Below is a small trained network, with its code and all its weights. Each question gives an input and a target symbol and asks what happens when units are switched off, that is, made to give their printed mean instead of their output.

import numpy as np


def w(rows, s, z=0):
    codes = np.array(rows[::2]) - 128.0
    scale = np.full(codes.shape[1], s)
    scale[-1] = z or s
    return codes * scale


def f(y):
    return y / 2 * (1 + np.tanh(0.7978845608 * (y + 0.044715 * y**3)))


def softmax(a):
    e = np.exp(a - a.max(-1, keepdims=True))
    return e / e.sum(-1, keepdims=True)


def log_softmax(a):
    a = a - a.max(-1, keepdims=True)
    return a - np.log(np.exp(a).sum(-1, keepdims=True))


def net(x, mask):
    ids = ['αβγζηθλμξπτφψ'.index(c) for c in x.split()]
    T = len(ids)
    res = E[ids] + P[:T]
    u = 0
    for l in range(2):
        r = res
        for j in range(2):
            rows = slice(3 * j, 3 * j + 3)
            q, k, v = (r @ M[l][rows].T for M in (Q, K, V))
            z = softmax(np.where(np.tri(T) > 0, q @ k.T / 3**0.5, -1e9)) @ v
            o = O[l][rows]
            res = res + np.where(mask[u + j], z, o[:, -1]) @ o[:, :-1]
        u += 2
        y = f(res @ A[l][:, :-1].T + A[l][:, -1])
        res = res + np.where(mask[u : u + 12], y, B[l][:, -1]) @ B[l][:, :-1]
        u += 12
    return log_softmax(res[-1] @ U[:, :-1].T + U[:, -1])


Q, K, V, O, A, B = {}, {}, {}, {}, {}, {}
E = w([
[69,156,144,115,143,155,222],'α',
[157,93,87,121,99,195,131],'β',
[58,169,105,129,110,163,128],'γ',
[60,165,107,132,108,155,129],'ζ',
[76,196,106,127,131,206,121],'η',
[126,67,95,119,85,180,99],'θ',
[123,47,91,133,86,128,76],'λ',
[121,37,80,133,124,94,39],'μ',
[70,110,199,117,111,53,146],'ξ',
[156,74,56,82,177,185,66],'π',
[128,145,232,46,203,152,92],'τ',
[124,104,70,99,220,81,107],'φ',
[249,159,124,118,75,87,98],'ψ',
],0.013)
P = w([
[179,165,199,246,171,245,118],'0',
[166,112,168,202,175,198,118],'1',
[143,95,146,158,166,172,118],'2',
[142,96,122,125,142,141,102],'3',
[141,100,106,95,118,113,98],'4',
[137,110,86,69,99,89,91],'5',
[132,121,69,45,79,61,82],'6',
[127,123,58,20,61,44,86],'7',
[120,129,46,2,46,22,77],'8',
],0.0069)
Q[0] = w([
[230,186,139,107,60,131,95],'0.h1',
[34,135,193,92,164,157,95],'0.h1',
[76,254,229,195,144,148,238],'0.h1',
[81,189,119,131,106,122,191],'0.h2',
[126,117,208,153,106,71,154],'0.h2',
[204,41,61,130,107,101,70],'0.h2',
],0.0099)
K[0] = w([
[61,105,106,92,58,104,196],'0.h1',
[143,165,208,167,181,125,156],'0.h1',
[119,118,160,245,117,173,126],'0.h1',
[76,143,108,189,85,140,174],'0.h2',
[135,77,169,182,129,88,109],'0.h2',
[114,132,109,63,113,72,75],'0.h2',
],0.012)
V[0] = w([
[195,179,69,93,203,219,123],'0.h1',
[152,156,114,146,168,2,161],'0.h1',
[129,195,154,65,187,158,197],'0.h1',
[108,176,56,167,125,171,119],'0.h2',
[73,121,129,93,128,141,200],'0.h2',
[89,150,134,201,98,65,141],'0.h2',
],0.0078)
O[0] = w([
[104,128,104,173,160,70,10,253],'0.h1',
[140,166,57,106,200,148,226,60],'0.h1',
[81,211,123,154,125,81,106,133],'0.h1',
[132,255,182,129,190,78,192,124],'0.h2',
[176,169,117,148,102,140,10,61],'0.h2',
[169,149,172,83,159,214,156,21],'0.h2',
],0.0064,0.0045)
A[0] = w([
[63,99,42,214,59,73,128,89],'0.n1',
[85,146,37,188,106,208,204,87],'0.n2',
[40,169,171,95,165,20,81,117],'0.n3',
[117,254,123,175,133,141,170,159],'0.n4',
[72,110,194,182,118,29,208,111],'0.n5',
[110,57,98,158,78,92,93,143],'0.n6',
[66,64,115,108,120,136,85,120],'0.n7',
[221,127,83,215,123,133,148,149],'0.n8',
[99,118,151,8,81,102,105,191],'0.n9',
[117,79,19,117,120,98,130,217],'0.n10',
[140,77,69,162,143,207,141,86],'0.n11',
[36,133,170,14,204,181,141,255],'0.n12',
],0.0075,0.004)
B[0] = w([
[87,202,170,128,232,160,118,181],'0.n1',
[45,206,216,157,98,171,111,114],'0.n2',
[92,98,114,121,109,129,251,251],'0.n3',
[114,59,81,175,132,177,116,139],'0.n4',
[30,143,184,143,155,185,57,125],'0.n5',
[166,119,118,103,116,165,88,223],'0.n6',
[102,85,68,111,132,144,136,205],'0.n7',
[159,49,124,175,114,69,151,144],'0.n8',
[69,126,123,95,63,91,123,234],'0.n9',
[130,138,140,63,169,126,60,254],'0.n10',
[40,96,112,131,166,173,191,130],'0.n11',
[2,139,144,150,122,68,126,212],'0.n12',
],0.0085,0.0061)
Q[1] = w([
[135,5,65,34,208,226,90],'1.h1',
[120,34,2,60,200,112,95],'1.h1',
[125,150,143,166,223,167,215],'1.h1',
[98,212,246,182,108,151,222],'1.h2',
[149,62,108,144,60,77,103],'1.h2',
[63,127,127,137,234,159,154],'1.h2',
],0.0083)
K[1] = w([
[189,141,86,40,100,33,131],'1.h1',
[154,202,118,49,60,62,128],'1.h1',
[201,90,189,213,150,118,132],'1.h1',
[123,80,152,196,124,199,130],'1.h2',
[72,119,98,42,56,100,108],'1.h2',
[145,136,146,254,189,105,169],'1.h2',
],0.0086)
V[1] = w([
[49,166,196,150,209,192,162],'1.h1',
[49,87,98,84,180,171,81],'1.h1',
[115,72,104,134,110,227,154],'1.h1',
[75,98,137,91,86,51,153],'1.h2',
[82,51,83,102,254,60,140],'1.h2',
[74,143,173,150,53,47,171],'1.h2',
],0.0076)
O[1] = w([
[81,170,72,115,54,1,139,110],'1.h1',
[125,151,124,178,7,96,107,227],'1.h1',
[102,118,131,44,24,153,152,110],'1.h1',
[113,110,124,231,107,172,143,182],'1.h2',
[40,124,147,184,166,83,220,245],'1.h2',
[156,139,58,227,163,213,124,128],'1.h2',
],0.007,0.011)
A[1] = w([
[160,175,64,207,160,181,60,129],'1.n1',
[240,216,64,54,134,70,20,210],'1.n2',
[50,131,131,98,156,77,222,14],'1.n3',
[99,241,151,203,157,200,93,141],'1.n4',
[196,80,152,194,133,119,229,176],'1.n5',
[101,159,253,154,84,99,64,225],'1.n6',
[189,105,252,203,130,133,90,182],'1.n7',
[173,118,96,216,59,218,253,49],'1.n8',
[57,68,102,200,65,100,212,254],'1.n9',
[206,116,116,63,33,149,129,55],'1.n10',
[98,198,200,156,165,114,251,119],'1.n11',
[108,8,72,220,111,136,44,47],'1.n12',
],0.007,0.0048)
B[1] = w([
[167,78,116,30,152,89,115,143],'1.n1',
[172,254,231,129,181,173,232,140],'1.n2',
[218,115,175,186,112,216,66,184],'1.n3',
[45,74,240,4,116,74,57,141],'1.n4',
[23,91,67,46,37,189,167,140],'1.n5',
[68,190,107,98,187,83,69,178],'1.n6',
[99,130,86,131,230,108,19,142],'1.n7',
[77,173,209,88,11,240,56,135],'1.n8',
[176,97,84,106,192,134,180,253],'1.n9',
[119,38,234,221,20,78,96,134],'1.n10',
[122,172,100,39,86,96,30,162],'1.n11',
[211,210,86,104,67,165,145,174],'1.n12',
],0.0082,0.021)
U = w([
[154,152,160,106,133,120,171,139],'α',
[150,196,156,164,159,152,48,23],'β',
[155,155,156,135,106,117,128,98],'γ',
[153,152,153,132,105,118,134,113],'ζ',
[154,150,169,112,143,132,139,120],'η',
[119,135,166,222,88,130,2,88],'θ',
[128,27,162,161,93,93,87,117],'λ',
[132,27,153,40,110,84,214,66],'μ',
[91,95,155,137,72,188,178,184],'ξ',
[33,188,144,60,137,60,73,134],'π',
[162,215,36,141,100,177,108,69],'τ',
[131,82,33,185,182,52,238,253],'φ',
[122,95,168,93,202,189,144,130],'ψ',
],0.0087,0.0051)

Each question gives the input, a string of symbols that net reads in full, and the target symbol t.
The units are the heads (3 rows each of Q, K, V and O) and the neurons (one row each of A and B). Each row of codes is followed by its name. A weight is (code - 128) times the scale printed after its matrix; where a second scale follows, it is the last column's (O, A, B and U).
mask holds one flag per unit, layer by layer, with each layer's heads first. A switched-off unit (its flag False) gives its mean, the last column of its rows in O or B, instead of its output. The means were averaged over made-up inputs and are rounded, as every weight is.
A unit's drop is (log p(t) with every unit on - log p(t) with that unit switched off) / (log p(t) with every unit on - log p(t) with every unit switched off).
The circuit of an input: a set's keep is (log p(t) with only the set's units on - log p(t) with every unit switched off) / (log p(t) with every unit on - log p(t) with every unit switched off). Starting from the 12 units with the biggest drops (on a tie, the unit counted first), units are removed one at a time, each time the one whose removal leaves the highest keep (on an exact tie, the one counted first), for as long as the keep stays at least 0.8.
units of the circuit, in order: the units of the circuit, biggest drop first
k most important neurons: the k neurons with the biggest drops, biggest first
k most important neurons of layer l: the k neurons of layer l with the biggest drops, biggest first
input τ π τ ψ ψ γ τ α γ, target φ: 3 most important neurons of layer 1 => (1.n9 1.n8 1.n11)
input τ τ τ φ τ λ, target φ: 2 most important neurons of layer 1 => (1.n3 1.n11)
input ζ π π λ γ τ ξ ξ, target φ: units of the circuit, in order => (1.h2)
input ψ α λ τ τ θ φ ψ, target φ: 4 most important neurons => (0.n10 0.n8 1.n3 1.n11)
input π ξ ζ α ψ λ θ ξ μ, target ξ: 4 most important neurons of layer 0 => (0.n5 0.n9 0.n10 0.n11)
input ψ ψ θ ψ, target θ: 2 most important neurons of layer 0 => (0.n3 0.n7)
input τ α τ η, target π: 2 most important neurons of layer 1 => (1.n4 1.n3)
input τ ζ ζ π, target π: units of the circuit, in order => (1.n3 1.n9 0.n3)
input β τ ξ, target π: units of the circuit, in order => (0.n5 1.n6)
input τ ξ γ τ β θ τ, target τ: 4 most important neurons => (0.n1 0.n9 0.n3 1.n8)
input ξ ξ γ μ ζ ψ μ λ, target ψ: units of the circuit, in order => (1.h1 0.n1)
input γ φ τ φ β π π π λ, target π: units of the circuit, in order => (0.n1 0.n10)
input φ ζ τ, target π: 4 most important neurons => (1.n11 1.n6 0.n12 0.n9)
input ψ λ θ φ η ζ θ τ λ, target τ: units of the circuit, in order => (1.n12 1.h2)
input η ζ β τ θ λ λ π, target π: 2 most important neurons of layer 0 => (0.n10 0.n6)
input γ ψ ψ λ ψ μ ψ, target μ: 3 most important neurons of layer 1 => (1.n5 1.n3 1.n6)
input β τ ξ ξ, target φ: units of the circuit, in order => (1.n9 1.h2)
input π φ η τ β τ η, target φ: 3 most important neurons => (0.n3 0.n4 1.n9)
input φ α φ θ, target φ: units of the circuit, in order => (1.h2 1.n9)
input λ ψ ξ φ γ ζ τ η μ, target τ: units of the circuit, in order => (1.n12 1.h2)
input φ β ψ ψ ψ θ τ ξ φ, target φ: units of the circuit, in order => (1.h2)
input τ φ η μ λ ξ φ β, target φ: units of the circuit, in order => (1.h2)
input β π β, target π: units of the circuit, in order => (1.h2 0.n3 1.n3)
input ζ γ α θ, target θ: 3 most important neurons => (0.n3 1.n9 1.n10)
input θ θ α, target π: 2 most important neurons => (1.n6 0.n3)
input π α μ, target π: 3 most important neurons of layer 0 => (0.n3 0.n10 0.n1)
input ξ τ ψ β θ, target ψ: 2 most important neurons of layer 0 => (0.n1 0.n11)
